Below is a small trained network, with its code and all its weights. Each question gives an input and a class and asks what happens when units are switched off, that is, made to give their printed mean instead of their output.

import numpy as np


def w(rows, s, z=0):
    codes = np.array(rows[::2]) - 128.0
    scale = np.full(codes.shape[1], s)
    scale[-1] = z or s
    return codes * scale


def f(y):
    return y / 2 * (1 + np.tanh(0.7978845608 * (y + 0.044715 * y**3)))


def log_softmax(a):
    a = a - a.max(-1, keepdims=True)
    return a - np.log(np.exp(a).sum(-1, keepdims=True))


def net(x, mask):
    res = np.array(x, float).reshape(1, 7) / 4 @ E
    y = f(res @ A[0][:, :-1].T + A[0][:, -1])
    res = res + np.where(mask, y, B[0][:, -1]) @ B[0][:, :-1]
    return log_softmax(res[-1] @ U[:, :-1].T + U[:, -1])


A, B = {}, {}
E = w([
[1,111,71,193,189],'x0',
[130,119,133,124,125],'x1',
[167,162,212,189,218],'x2',
[118,182,101,15,202],'x3',
[128,120,130,127,128],'x4',
[38,228,184,111,72],'x5',
[131,131,127,129,128],'x6',
],0.0062)
A[0] = w([
[240,128,190,60,93,57],'n1',
[147,172,193,160,221,31],'n2',
[73,140,88,178,175,46],'n3',
[150,140,100,28,198,164],'n4',
[195,130,115,120,113,50],'n5',
[38,185,176,119,80,29],'n6',
[107,96,81,82,77,128],'n7',
[188,88,66,135,156,139],'n8',
[111,139,41,71,30,75],'n9',
[180,135,137,75,101,171],'n10',
[65,143,192,106,105,91],'n11',
[179,57,138,206,25,233],'n12',
[141,53,125,120,158,4],'n13',
[136,166,121,1,189,43],'n14',
[58,103,80,164,188,82],'n15',
[195,134,146,103,102,171],'n16',
[113,106,41,88,74,48],'n17',
[108,159,88,99,196,1],'n18',
[143,122,176,207,54,178],'n19',
[201,158,190,89,14,68],'n20',
[132,158,106,56,182,38],'n21',
[73,169,203,97,89,33],'n22',
[159,156,183,161,174,47],'n23',
[68,80,175,131,176,163],'n24',
[203,139,185,125,120,150],'n25',
[155,86,112,133,133,166],'n26',
[180,96,62,147,157,15],'n27',
[155,113,105,188,105,85],'n28',
[187,81,65,136,191,54],'n29',
[134,119,48,92,65,100],'n30',
[147,24,96,112,154,201],'n31',
],0.0097,0.0036)
B[0] = w([
[99,114,26,203,81,233],'n1',
[222,37,141,115,206,185],'n2',
[103,89,38,147,56,181],'n3',
[18,120,197,99,137,253],'n4',
[150,112,62,155,39,141],'n5',
[254,156,174,134,36,209],'n6',
[180,113,142,145,219,187],'n7',
[178,229,155,73,47,189],'n8',
[196,72,131,117,202,221],'n9',
[44,140,79,172,134,196],'n10',
[218,168,133,159,78,172],'n11',
[18,119,186,47,196,247],'n12',
[191,110,177,138,23,129],'n13',
[63,97,201,144,113,235],'n14',
[91,152,11,171,17,214],'n15',
[88,182,48,183,94,192],'n16',
[191,73,155,158,193,181],'n17',
[75,84,128,126,82,156],'n18',
[55,127,178,72,156,202],'n19',
[113,107,50,147,99,224],'n20',
[30,61,169,137,29,177],'n21',
[216,144,144,119,20,176],'n22',
[172,29,128,151,186,153],'n23',
[121,124,69,119,138,178],'n24',
[110,118,84,141,153,196],'n25',
[94,158,153,56,85,159],'n26',
[180,136,181,120,30,147],'n27',
[72,124,177,128,78,139],'n28',
[196,190,200,106,40,183],'n29',
[180,65,156,103,218,185],'n30',
[160,229,127,134,110,215],'n31',
],0.0059,0.0054)
U = w([
[117,146,100,112,134,255],'0',
[102,111,4,177,74,50],'1',
[202,182,172,107,48,60],'2',
[107,157,106,104,165,215],'3',
[38,89,188,87,125,30],'4',
[209,28,112,139,194,97],'5',
],0.011,0.0095)

Each question gives the input, the list of numbers given to net, and the class t.
The units are the neurons (one row each of A and B). Each row of codes is followed by its name. A weight is (code - 128) times the scale printed after its matrix; where a second scale follows, it is the last column's (A, B and U).
mask holds one flag per neuron, in row order. A switched-off neuron (its flag False) gives its mean, the last column of its row in B, instead of its output. The means were averaged over made-up inputs and are rounded, as every weight is.
A unit's drop is (log p(t) with every unit on - log p(t) with that unit switched off) / (log p(t) with every unit on - log p(t) with every unit switched off).
The circuit of an input: a set's keep is (log p(t) with only the set's units on - log p(t) with every unit switched off) / (log p(t) with every unit on - log p(t) with every unit switched off). Starting from the 12 units with the biggest drops (on a tie, the unit counted first), units are removed one at a time, each time the one whose removal leaves the highest keep (on an exact tie, the one counted first), for as long as the keep stays at least 0.8.
units of the circuit, in order: the units of the circuit, biggest drop first
unit that matters most: the unit with the biggest drop
top k neurons: the k neurons with the biggest drops, biggest first
drop of u: that unit's drop, to one decimal
input [3,0,8,3,0,-4,-2], class 5: unit that matters most	n2
input [-4,-1,0,7,4,-3,-2], class 4: units of the circuit, in order	n4; n14
input [-8,6,6,-5,-2,4,4], class 1: units of the circuit, in order	n1; n20
input [-2,-5,3,-6,0,-3,-6], class 4: top 2 neurons	n12; n19
input [-3,-2,8,-3,3,6,0], class 5: units of the circuit, in order	n2; n23
input [-3,-7,-6,2,-6,-7,-5], class 2: units of the circuit, in order	n8; n29
input [0,-3,4,-6,-2,3,0], class 4: units of the circuit, in order	n19; n12
input [7,3,-3,8,5,-8,-6], class 2: units of the circuit, in order	n29; n8; n27
input [3,3,-2,5,1,-3,-3], class 4: units of the circuit, in order	n4; n1
input [7,-6,-2,5,4,-4,-6], class 1: top 2 neurons	n15; n3
input [-1,-8,6,-2,3,-8,-2], class 2: units of the circuit, in order	n29; n8
input [-5,7,-8,1,0,-5,0], class 5: top 3 neurons	n30; n9; n17
input [4,-4,8,-1,-7,4,-3], class 5: top 2 neurons	n2; n23
input [-5,4,-7,-4,4,-1,-1], class 5: top 4 neurons	n9; n30; n17; n7
input [8,-6,6,6,-6,5,-2], class 1: units of the circuit, in order	n15; n3
input [-8,-1,1,2,-6,0,-4], class 1: unit that matters most	n1
input [-2,3,5,-1,5,-7,8], class 2: units of the circuit, in order	n29; n8
input [-6,5,1,4,-1,-5,-2], class 1: units of the circuit, in order	n1; n16
input [-8,-4,-8,0,-4,7,-5], class 1: top 4 neurons	n20; n1; n10; n16
input [-8,-7,-8,-1,-2,-1,-5], class 1: units of the circuit, in order	n1
input [-6,-7,-8,-1,7,4,-7], class 5: top 2 neurons	n9; n30
input [0,4,-8,-5,1,8,-1], class 2: top 2 neurons	n6; n22
input [-8,2,-2,6,1,-7,-8], class 1: top 3 neurons	n1; n10; n16
input [-8,-8,3,-7,-5,5,-2], class 1: units of the circuit, in order	n20; n1
input [5,3,-8,1,-2,-7,1], class 5: top 2 neurons	n17; n30
input [-4,4,7,-7,-1,6,-5], class 4: top 2 neurons	n19; n12
input [-6,3,-6,3,1,-3,-5], class 1: units of the circuit, in order	n1
input [3,-7,5,8,5,-4,0], class 4: drop of n4	0.3
input [-3,-4,-8,-4,-1,-3,8], class 5: drop of n30	0.3
